M = [[-47.88, -50.06, -57.99, -59.54, -55.26, -44.32, -52.27, -47.27, -52.09, -46.11, -53.44, -55.81, -72.28, -65.38, -33.53], [-23.97, -50.06, -12.78, -37.89, -43.23, -139.96, -68.29, -58.78, -87.18, -106.09, 18.82, -63.94, -52.51, -97.88, -43.54], [59.73, -70.02, 2.29, -113.66, -61.28, 35.39, 75.93, 4.55, -113.50, -92.76, 91.09, -112.69, 164.91, -57.25, 36.60], [-23.97, -20.12, -27.85, -178.61, -97.37, 19.45, -100.34, -64.54, -60.86, -46.11, 76.63, -104.56, 105.61, -73.50, -43.54], [-143.54, -30.10, -88.13, -124.49, 22.95, -60.26, -196.49, -41.51, 70.72, 27.19, -111.26, -47.69, -111.81, -89.75, -143.72], [-0.05, -149.84, 137.92, -27.06, -79.32, -267.49, -196.49, -58.78, -69.64, -66.11, -140.16, -112.69, -111.81, 48.39, -143.72], [-143.54, -40.08, -163.48, 27.06, -49.24, -60.26, -68.29, -47.27, -34.55, -19.46, -125.71, -7.06, -210.64, -65.38, -93.63], [23.86, 9.81, -73.06, -113.66, -37.21, -28.38, -84.32, -29.99, -25.78, -26.12, -10.08, -7.06, -92.04, -32.87, -23.51], [-95.71, 29.77, -73.06, -59.54, -19.16, -28.38, -20.22, -104.84, -87.18, -59.44, -82.35, -63.94, -92.04, -81.63, -13.49], [-35.92, -99.95, 47.50, -37.89, -67.29, -171.84, -164.44, -104.84, -25.78, -72.77, -53.44, -120.81, -131.57, -24.75, -93.63], [-95.71, -20.12, -42.92, -37.89, -73.31, -92.14, -36.24, -41.51, -60.86, -72.77, -53.44, -63.94, -12.98, -89.75, -53.56], [-23.97, -109.93, 17.36, -81.19, -61.28, -108.08, -196.49, -41.51, -43.32, -59.44, -24.54, -128.94, -12.98, -16.62, -93.63], [-83.75, -79.99, -57.99, -48.71, -67.29, -60.26, -52.27, -64.54, -60.86, -52.78, -96.80, -80.19, -52.51, -65.38, -63.58]]
M[0,0]	-47.88
M[2]	[59.73, -70.02, 2.29, -113.66, -61.28, 35.39, 75.93, 4.55, -113.50, -92.76, 91.09, -112.69, 164.91, -57.25, 36.60]
M[-6,-4]	-7.06
M[:, 14]	[-33.53, -43.54, 36.60, -43.54, -143.72, -143.72, -93.63, -23.51, -13.49, -93.63, -53.56, -93.63, -63.58]
M[-10,-7]	-60.86
M[-10]	[-23.97, -20.12, -27.85, -178.61, -97.37, 19.45, -100.34, -64.54, -60.86, -46.11, 76.63, -104.56, 105.61, -73.50, -43.54]
M[-6,-12]	-113.66
M[-6,-6]	-26.12
M[:, 9]	[-46.11, -106.09, -92.76, -46.11, 27.19, -66.11, -19.46, -26.12, -59.44, -72.77, -72.77, -59.44, -52.78]
M[-1,8]	-60.86
M[-5,-14]	29.77
M[6,-12]	27.06
M[-1,-14]	-79.99
M[:, -5]	[-53.44, 18.82, 91.09, 76.63, -111.26, -140.16, -125.71, -10.08, -82.35, -53.44, -53.44, -24.54, -96.80]
M[8,-1]	-13.49
M[:, 0]	[-47.88, -23.97, 59.73, -23.97, -143.54, -0.05, -143.54, 23.86, -95.71, -35.92, -95.71, -23.97, -83.75]
M[-12,10]	18.82
M[:, -11]	[-55.26, -43.23, -61.28, -97.37, 22.95, -79.32, -49.24, -37.21, -19.16, -67.29, -73.31, -61.28, -67.29]
M[-6,-13]	-73.06
M[7,1]	9.81
M[-4,-13]	47.50
M[-7]	[-143.54, -40.08, -163.48, 27.06, -49.24, -60.26, -68.29, -47.27, -34.55, -19.46, -125.71, -7.06, -210.64, -65.38, -93.63]
M[-12,0]	-23.97
M[-12,-9]	-68.29
M[-10,10]	76.63
M[4,-14]	-30.10
M[-8,-12]	-27.06
M[7,12]	-92.04
M[-7,6]	-68.29
M[-8,-13]	137.92
M[6,13]	-65.38
M[-3,3]	-37.89
M[-8]	[-0.05, -149.84, 137.92, -27.06, -79.32, -267.49, -196.49, -58.78, -69.64, -66.11, -140.16, -112.69, -111.81, 48.39, -143.72]
M[-11,-7]	-113.50
M[-3,1]	-20.12
M[6,4]	-49.24
